Below are the code and all the weights of a small trained network. Each question names an input and a target symbol and asks about switching units off, where a switched-off unit gives its printed mean instead of its output.

import numpy as np


def w(rows, s, z=0):
    codes = np.array(rows[::2]) - 128.0
    scale = np.full(codes.shape[1], s)
    scale[-1] = z or s
    return codes * scale


def f(y):
    return y / 2 * (1 + np.tanh(0.7978845608 * (y + 0.044715 * y**3)))


def softmax(a):
    e = np.exp(a - a.max(-1, keepdims=True))
    return e / e.sum(-1, keepdims=True)


def log_softmax(a):
    a = a - a.max(-1, keepdims=True)
    return a - np.log(np.exp(a).sum(-1, keepdims=True))


def net(x, mask):
    ids = ['ΘΛΨηστφ'.index(c) for c in x.split()]
    T = len(ids)
    res = E[ids] + P[:T]
    q, k, v = (res @ M[0].T for M in (Q, K, V))
    z = softmax(np.where(np.tri(T) > 0, q @ k.T / 3**0.5, -1e9)) @ v
    res = res + np.where(mask[0], z, O[0][:, -1]) @ O[0][:, :-1]
    y = f(res @ A[0][:, :-1].T + A[0][:, -1])
    res = res + np.where(mask[1:9], y, B[0][:, -1]) @ B[0][:, :-1]
    return log_softmax(res[-1] @ U[:, :-1].T + U[:, -1])


Q, K, V, O, A, B = {}, {}, {}, {}, {}, {}
E = w([
[106,179,158,40,201],'Θ',
[60,163,180,66,231],'Λ',
[131,202,106,83,145],'Ψ',
[61,187,145,114,194],'η',
[122,128,90,117,136],'σ',
[29,134,96,227,146],'τ',
[138,155,2,222,61],'φ',
],0.015)
P = w([
[142,167,127,102,181],'0',
[124,148,163,96,60],'1',
[147,19,174,115,132],'2',
[169,193,192,150,92],'3',
[186,132,144,167,205],'4',
[78,154,100,53,63],'5',
[95,90,58,66,187],'6',
[197,190,233,175,74],'7',
[219,127,186,197,205],'8',
[42,179,60,42,59],'9',
[70,105,36,40,181],'10',
[223,159,227,174,67],'11',
[252,120,156,160,197],'12',
],0.016)
Q[0] = w([
[5,215,59,62,56],'h0',
[187,166,159,166,154],'h0',
[136,195,49,138,213],'h0',
],0.018)
K[0] = w([
[255,84,247,252,126],'h0',
[26,66,50,78,52],'h0',
[125,188,247,98,33],'h0',
],0.01)
V[0] = w([
[34,211,206,151,196],'h0',
[239,238,131,84,128],'h0',
[111,152,86,251,92],'h0',
],0.012)
O[0] = w([
[84,199,145,198,175,254],'h0',
[248,140,148,130,137,174],'h0',
[103,78,228,194,97,94],'h0',
],0.012,0.015)
A[0] = w([
[6,113,48,110,175,179],'n0',
[167,176,154,163,200,2],'n1',
[177,175,224,94,150,112],'n2',
[77,180,45,123,2,89],'n3',
[204,186,158,163,154,31],'n4',
[202,198,121,49,143,141],'n5',
[144,132,11,68,176,47],'n6',
[137,63,178,123,215,252],'n7',
],0.0079,0.0084)
B[0] = w([
[148,142,76,166,175,205],'n0',
[62,73,101,163,46,222],'n1',
[70,153,75,152,112,198],'n2',
[190,87,245,174,79,136],'n3',
[99,93,86,124,51,202],'n4',
[177,89,115,85,120,251],'n5',
[145,20,233,128,175,186],'n6',
[191,131,122,122,73,201],'n7',
],0.012,0.016)
U = w([
[55,2,155,121,142,89],'Θ',
[68,68,76,121,237,113],'Λ',
[124,109,92,131,67,14],'Ψ',
[62,143,77,155,72,16],'η',
[220,198,121,111,211,255],'σ',
[125,161,176,178,193,216],'τ',
[132,114,190,170,63,120],'φ',
],0.0091,0.0081)

Each question gives the input, a string of symbols that net reads in full, and the target symbol t.
The units are the heads (3 rows each of Q, K, V and O) and the neurons (one row each of A and B). Each row of codes is followed by its name. A weight is (code - 128) times the scale printed after its matrix; where a second scale follows, it is the last column's (O, A, B and U).
mask holds one flag per unit, heads first, then neurons. A switched-off unit (its flag False) gives its mean, the last column of its rows in O or B, instead of its output. The means were averaged over made-up inputs and are rounded, as every weight is.
A unit's drop is (log p(t) with every unit on - log p(t) with that unit switched off) / (log p(t) with every unit on - log p(t) with every unit switched off).
The circuit of an input: a set's keep is (log p(t) with only the set's units on - log p(t) with every unit switched off) / (log p(t) with every unit on - log p(t) with every unit switched off). Starting from all 9 units, units are removed one at a time, each time the one whose removal leaves the highest keep (on an exact tie, the one counted first), for as long as the keep stays at least 0.8.
units of the circuit, in order: the units of the circuit, biggest drop first
unit that matters most: the unit with the biggest drop
k most important neurons: the k neurons with the biggest drops, biggest first
drop when u is switched off: that unit's drop, to one decimal
input η τ Λ σ Λ Ψ σ σ Ψ σ σ Ψ τ, target σ: units of the circuit, in order -> [h0; n1; n4]
input Λ η Ψ σ Θ Λ η, target σ: units of the circuit, in order -> [n1; h0]
input σ τ φ φ Θ Λ η η Λ Λ Λ, target η: units of the circuit, in order -> [h0; n1; n6]
input σ Λ τ σ η Λ η Λ, target η: units of the circuit, in order -> [n6; n2]
input φ Θ Λ Ψ, target Ψ: 3 most important neurons -> [n4; n5; n0]
input Λ Θ σ τ Λ, target Θ: units of the circuit, in order -> [h0; n6; n1; n4]
input σ τ Λ Θ Λ Λ Λ σ Λ Λ Θ, target σ: units of the circuit, in order -> [n1; h0]
input Λ Λ η η η Λ σ, target η: units of the circuit, in order -> [h0; n1; n6]
input φ σ σ σ σ Λ σ η Θ τ η Θ, target τ: 3 most important neurons -> [n1; n4; n5]
input Λ Λ η Λ τ σ Θ η, target σ: units of the circuit, in order -> [h0; n1]
input Ψ Θ η Ψ, target η: unit that matters most -> n4
input Λ η η Λ Λ η η σ τ, target η: units of the circuit, in order -> [n1; n6]
input η φ σ τ η η, target τ: units of the circuit, in order -> [h0; n1; n4]
input Ψ φ φ φ σ Θ τ, target φ: units of the circuit, in order -> [h0; n7]
input Λ η Θ, target Λ: units of the circuit, in order -> [h0; n1; n6]
input σ φ σ η φ σ σ τ η Ψ Θ Θ, target Ψ: 2 most important neurons -> [n4; n5]
input Θ Θ Ψ φ φ Λ Θ η φ, target Λ: 2 most important neurons -> [n6; n7]
input Λ φ Θ Λ σ φ, target φ: unit that matters most -> n3
input Ψ Λ Λ τ, target τ: 3 most important neurons -> [n4; n2; n1]
input σ σ φ φ φ, target σ: 3 most important neurons -> [n1; n4; n2]
input Θ φ Ψ φ φ η φ φ Λ Θ, target φ: drop when n6 is switched off -> 0.0
input Λ η η τ η φ φ, target τ: drop when n4 is switched off -> 0.1
input Ψ η τ η, target τ: drop when n1 is switched off -> 0.4
input Λ Λ Λ Θ σ σ η, target Θ: 3 most important neurons -> [n6; n1; n4]
